Here is a tiny trained network, its code and every weight. The questions are about switching its units off for an input and a class, where a switched-off unit gives its printed mean instead of its output.

import numpy as np


def w(rows, s, z=0):
    codes = np.array(rows[::2]) - 128.0
    scale = np.full(codes.shape[1], s)
    scale[-1] = z or s
    return codes * scale


def norm(h):
    return h / np.sqrt((h * h).mean(-1, keepdims=True) + 1e-5)


def f(y):
    return y / 2 * (1 + np.tanh(0.7978845608 * (y + 0.044715 * y**3)))


def log_softmax(a):
    a = a - a.max(-1, keepdims=True)
    return a - np.log(np.exp(a).sum(-1, keepdims=True))


def net(x, mask):
    res = np.array(x, float).reshape(1, 4) / 4 @ E
    u = 0
    for l in range(4):
        y = f(norm(res) @ A[l][:, :-1].T + A[l][:, -1])
        res = res + np.where(mask[u : u + 10], y, B[l][:, -1]) @ B[l][:, :-1]
        u += 10
    return log_softmax(norm(res)[-1] @ U[:, :-1].T + U[:, -1])


A, B = {}, {}
E = w([
[47,122,199],'x0',
[130,127,126],'x1',
[79,2,108],'x2',
[60,193,60],'x3',
],0.007)
A[0] = w([
[81,210,245,39],'0.n1',
[44,99,179,18],'0.n2',
[186,131,215,66],'0.n3',
[191,171,65,172],'0.n4',
[25,107,177,3],'0.n5',
[109,31,151,192],'0.n6',
[212,129,117,171],'0.n7',
[84,216,255,29],'0.n8',
[131,117,167,55],'0.n9',
[166,162,157,126],'0.n10',
],0.01,0.0031)
B[0] = w([
[234,114,80,212],'0.n1',
[104,131,173,176],'0.n2',
[203,127,94,165],'0.n3',
[14,139,230,240],'0.n4',
[59,147,182,188],'0.n5',
[169,70,138,253],'0.n6',
[109,96,164,211],'0.n7',
[253,96,22,218],'0.n8',
[151,105,121,115],'0.n9',
[158,157,146,158],'0.n10',
],0.0068,0.0039)
A[1] = w([
[119,133,9,88],'1.n1',
[142,131,14,3],'1.n2',
[108,122,62,75],'1.n3',
[154,135,120,126],'1.n4',
[128,195,118,150],'1.n5',
[123,185,110,128],'1.n6',
[109,118,126,115],'1.n7',
[47,121,101,133],'1.n8',
[99,118,45,77],'1.n9',
[97,116,95,81],'1.n10',
],0.015,0.0039)
B[1] = w([
[237,182,222,213],'1.n1',
[151,134,225,181],'1.n2',
[204,134,133,145],'1.n3',
[159,150,139,148],'1.n4',
[52,215,184,237],'1.n5',
[39,154,177,205],'1.n6',
[92,144,89,134],'1.n7',
[118,194,1,253],'1.n8',
[240,133,109,168],'1.n9',
[206,82,103,135],'1.n10',
],0.0062,0.0034)
A[2] = w([
[132,114,129,50],'2.n1',
[254,154,126,43],'2.n2',
[155,131,197,85],'2.n3',
[111,105,108,15],'2.n4',
[104,106,138,122],'2.n5',
[128,107,133,32],'2.n6',
[121,149,207,107],'2.n7',
[101,70,113,253],'2.n8',
[204,138,114,211],'2.n9',
[240,108,190,76],'2.n10',
],0.0098,0.0027)
B[2] = w([
[135,108,140,111],'2.n1',
[46,150,253,229],'2.n2',
[150,93,249,157],'2.n3',
[115,121,107,106],'2.n4',
[123,168,108,131],'2.n5',
[49,75,34,109],'2.n6',
[230,134,142,164],'2.n7',
[202,208,29,196],'2.n8',
[101,230,23,217],'2.n9',
[53,170,131,252],'2.n10',
],0.0048,0.0044)
A[3] = w([
[102,25,103,168],'3.n1',
[138,48,106,101],'3.n2',
[152,76,125,111],'3.n3',
[250,141,92,212],'3.n4',
[178,134,51,197],'3.n5',
[243,173,74,254],'3.n6',
[161,66,93,157],'3.n7',
[99,134,70,169],'3.n8',
[194,211,163,187],'3.n9',
[167,8,150,83],'3.n10',
],0.014,0.0039)
B[3] = w([
[215,195,108,188],'3.n1',
[144,155,108,163],'3.n2',
[131,150,77,146],'3.n3',
[89,2,129,213],'3.n4',
[146,68,80,170],'3.n5',
[104,26,153,228],'3.n6',
[134,143,45,166],'3.n7',
[195,60,141,152],'3.n8',
[108,97,173,254],'3.n9',
[111,199,138,191],'3.n10',
],0.0098,0.0093)
U = w([
[89,129,218,203],'0',
[119,30,124,202],'1',
[180,91,12,135],'2',
[186,241,55,35],'3',
[41,255,155,2],'4',
],0.016,0.0047)

Each question gives the input, the list of numbers given to net, and the class t.
The units are the neurons (one row each of A and B). Each row of codes is followed by its name. A weight is (code - 128) times the scale printed after its matrix; where a second scale follows, it is the last column's (A, B and U).
mask holds one flag per neuron, layer by layer. A switched-off neuron (its flag False) gives its mean, the last column of its row in B, instead of its output. The means were averaged over made-up inputs and are rounded, as every weight is.
A unit's drop is (log p(t) with every unit on - log p(t) with that unit switched off) / (log p(t) with every unit on - log p(t) with every unit switched off).
The circuit of an input: a set's keep is (log p(t) with only the set's units on - log p(t) with every unit switched off) / (log p(t) with every unit on - log p(t) with every unit switched off). Starting from the 12 units with the biggest drops (on a tie, the unit counted first), units are removed one at a time, each time the one whose removal leaves the highest keep (on an exact tie, the one counted first), for as long as the keep stays at least 0.8.
circuit, biggest first: the units of the circuit, biggest drop first
most important unit: the unit with the biggest drop
k most important neurons: the k neurons with the biggest drops, biggest first
k most important neurons of layer l: the k neurons of layer l with the biggest drops, biggest first
drop of u: that unit's drop, to one decimal
input [-8,6,0,4], class 4: 2 most important neurons	0.n6, 1.n5
input [-6,8,1,-8], class 2: circuit, biggest first	1.n5, 1.n1, 3.n7, 3.n3
input [3,-7,-7,-4], class 1: 2 most important neurons of layer 0	0.n8, 0.n1
input [-8,-8,-4,5], class 4: circuit, biggest first	0.n4
input [-3,6,0,-1], class 0: circuit, biggest first	0.n4, 3.n4
input [1,0,-5,-1], class 1: 2 most important neurons	0.n8, 0.n1
input [0,-1,0,3], class 4: 3 most important neurons	0.n6, 1.n5, 1.n6
input [1,-5,4,8], class 2: 3 most important neurons of layer 0	0.n8, 0.n1, 0.n5
input [1,5,1,-2], class 3: 2 most important neurons	1.n8, 0.n8
input [6,-8,1,-7], class 3: 2 most important neurons	1.n1, 3.n10
input [-6,0,1,6], class 1: 4 most important neurons of layer 0	0.n4, 0.n8, 0.n5, 0.n1
input [-3,-6,1,-8], class 2: 2 most important neurons of layer 0	0.n4, 0.n3
input [4,-8,1,1], class 2: 2 most important neurons of layer 2	2.n8, 2.n9
input [8,3,7,-8], class 3: most important neuron	3.n1
input [-3,-1,-5,2], class 4: 2 most important neurons	3.n6, 3.n4
input [-4,7,-4,-8], class 0: 2 most important neurons of layer 2	2.n2, 2.n10
input [8,-7,-5,7], class 0: 3 most important neurons	0.n8, 0.n1, 0.n4
input [8,4,-6,-3], class 1: 2 most important neurons	0.n8, 0.n1
input [7,0,-2,-1], class 1: 2 most important neurons	0.n1, 0.n8
input [2,-6,6,7], class 2: most important unit	0.n8
input [2,8,1,5], class 2: 2 most important neurons	1.n8, 0.n8
input [-4,1,0,-2], class 0: 2 most important neurons of layer 2	2.n7, 2.n8
input [-4,-7,0,8], class 4: 4 most important neurons of layer 0	0.n8, 0.n4, 0.n6, 0.n1
input [-6,-2,-1,4], class 4: drop of 0.n4	0.3
input [3,6,-7,-4], class 1: drop of 0.n1	0.2
input [-3,-4,-5,8], class 4: drop of 0.n4	0.2
input [8,3,-6,-7], class 1: drop of 0.n8	0.5
